Below are the code and all the weights of a small trained network. Each question names an input and a class and asks about switching units off, where a switched-off unit gives its printed mean instead of its output.

import numpy as np


def w(rows, s, z=0):
    codes = np.array(rows[::2]) - 128.0
    scale = np.full(codes.shape[1], s)
    scale[-1] = z or s
    return codes * scale


def f(y):
    return np.maximum(y, 0)


def log_softmax(a):
    a = a - a.max(-1, keepdims=True)
    return a - np.log(np.exp(a).sum(-1, keepdims=True))


def net(x, mask):
    res = np.array(x, float).reshape(1, 3) / 4 @ E
    y = f(res @ A[0][:, :-1].T + A[0][:, -1])
    res = res + np.where(mask, y, B[0][:, -1]) @ B[0][:, :-1]
    return log_softmax(res[-1] @ U[:, :-1].T + U[:, -1])


A, B = {}, {}
E = w([
[226,44,168,170],'x0',
[144,128,203,6],'x1',
[34,45,156,141],'x2',
],0.014)
A[0] = w([
[131,151,88,187,145],'n0',
[133,133,47,205,105],'n1',
[76,96,161,154,133],'n2',
[52,42,189,128,95],'n3',
[85,223,87,119,148],'n4',
[120,99,65,178,123],'n5',
[55,147,78,90,140],'n6',
[24,222,82,67,157],'n7',
[147,119,154,57,98],'n8',
[54,34,131,135,98],'n9',
[234,229,87,139,90],'n10',
[43,64,153,136,104],'n11',
[182,70,175,168,127],'n12',
[73,56,152,137,124],'n13',
[190,56,156,137,131],'n14',
[123,143,82,204,127],'n15',
[207,219,130,124,84],'n16',
[135,144,158,56,103],'n17',
[128,130,50,191,138],'n18',
[97,84,203,90,93],'n19',
[145,133,178,155,3],'n20',
[194,49,116,144,137],'n21',
[155,132,235,38,115],'n22',
[216,46,152,156,134],'n23',
[50,61,148,174,90],'n24',
[150,146,166,44,126],'n25',
[121,119,105,221,103],'n26',
[125,136,88,199,128],'n27',
[207,253,109,201,91],'n28',
[131,139,231,47,118],'n29',
[109,151,84,237,120],'n30',
[204,187,101,106,91],'n31',
[31,195,91,98,133],'n32',
[196,65,151,159,141],'n33',
[184,164,120,73,141],'n34',
],0.017,0.012)
B[0] = w([
[82,181,203,144,193],'n0',
[72,170,238,89,213],'n1',
[81,83,195,63,174],'n2',
[71,29,37,53,202],'n3',
[208,182,19,167,211],'n4',
[73,144,195,129,190],'n5',
[233,149,51,169,197],'n6',
[242,220,57,219,250],'n7',
[82,164,210,112,177],'n8',
[83,44,33,72,196],'n9',
[82,11,18,42,221],'n10',
[136,53,32,96,195],'n11',
[191,185,46,207,193],'n12',
[110,59,62,71,187],'n13',
[205,216,61,202,193],'n14',
[82,187,223,101,203],'n15',
[117,19,46,73,194],'n16',
[45,196,204,114,180],'n17',
[71,192,230,140,210],'n18',
[54,145,213,120,182],'n19',
[120,165,97,154,130],'n20',
[197,205,29,207,194],'n21',
[44,200,233,129,223],'n22',
[205,207,25,228,213],'n23',
[82,36,56,48,194],'n24',
[83,212,202,134,196],'n25',
[35,172,218,101,199],'n26',
[47,186,207,128,196],'n27',
[61,22,57,49,223],'n28',
[35,185,245,93,216],'n29',
[57,190,242,132,224],'n30',
[129,17,59,81,186],'n31',
[231,187,30,226,223],'n32',
[220,200,34,199,199],'n33',
[36,59,160,61,183],'n34',
],0.012,0.025)
U = w([
[194,196,64,211,254],'0',
[48,174,225,121,1],'1',
[69,5,54,75,98],'2',
],0.017,0.0064)

Each question gives the input, the list of numbers given to net, and the class t.
The units are the neurons (one row each of A and B). Each row of codes is followed by its name. A weight is (code - 128) times the scale printed after its matrix; where a second scale follows, it is the last column's (A, B and U).
mask holds one flag per neuron, in row order. A switched-off neuron (its flag False) gives its mean, the last column of its row in B, instead of its output. The means were averaged over made-up inputs and are rounded, as every weight is.
A unit's drop is (log p(t) with every unit on - log p(t) with that unit switched off) / (log p(t) with every unit on - log p(t) with every unit switched off).
most important unit: the unit with the biggest drop
top k neurons: the k neurons with the biggest drops, biggest first
drop when u is switched off: that unit's drop, to one decimal
input [-2,-3,-4], class 2: top 2 neurons : [n28; n10]
input [3,-5,6], class 2: most important unit : n24
input [-3,-6,-6], class 1: top 3 neurons : [n30; n18; n1]
input [6,-7,5], class 1: top 2 neurons : [n26; n7]
input [7,-3,8], class 2: top 3 neurons : [n3; n24; n9]
input [6,6,0], class 0: top 2 neurons : [n23; n14]
input [-5,2,-5], class 0: top 3 neurons : [n7; n4; n32]
input [7,-6,-8], class 2: top 2 neurons : [n28; n10]
input [2,-3,-1], class 1: top 2 neurons : [n7; n32]
input [6,0,-8], class 2: drop when n10 is switched off : 0.3
input [-1,1,0], class 0: drop when n12 is switched off : 0.0
input [2,-2,3], class 2: drop when n32 is switched off : 0.2
input [0,3,-4], class 2: drop when n30 is switched off : 0.1
input [-2,0,3], class 2: most important unit : n23
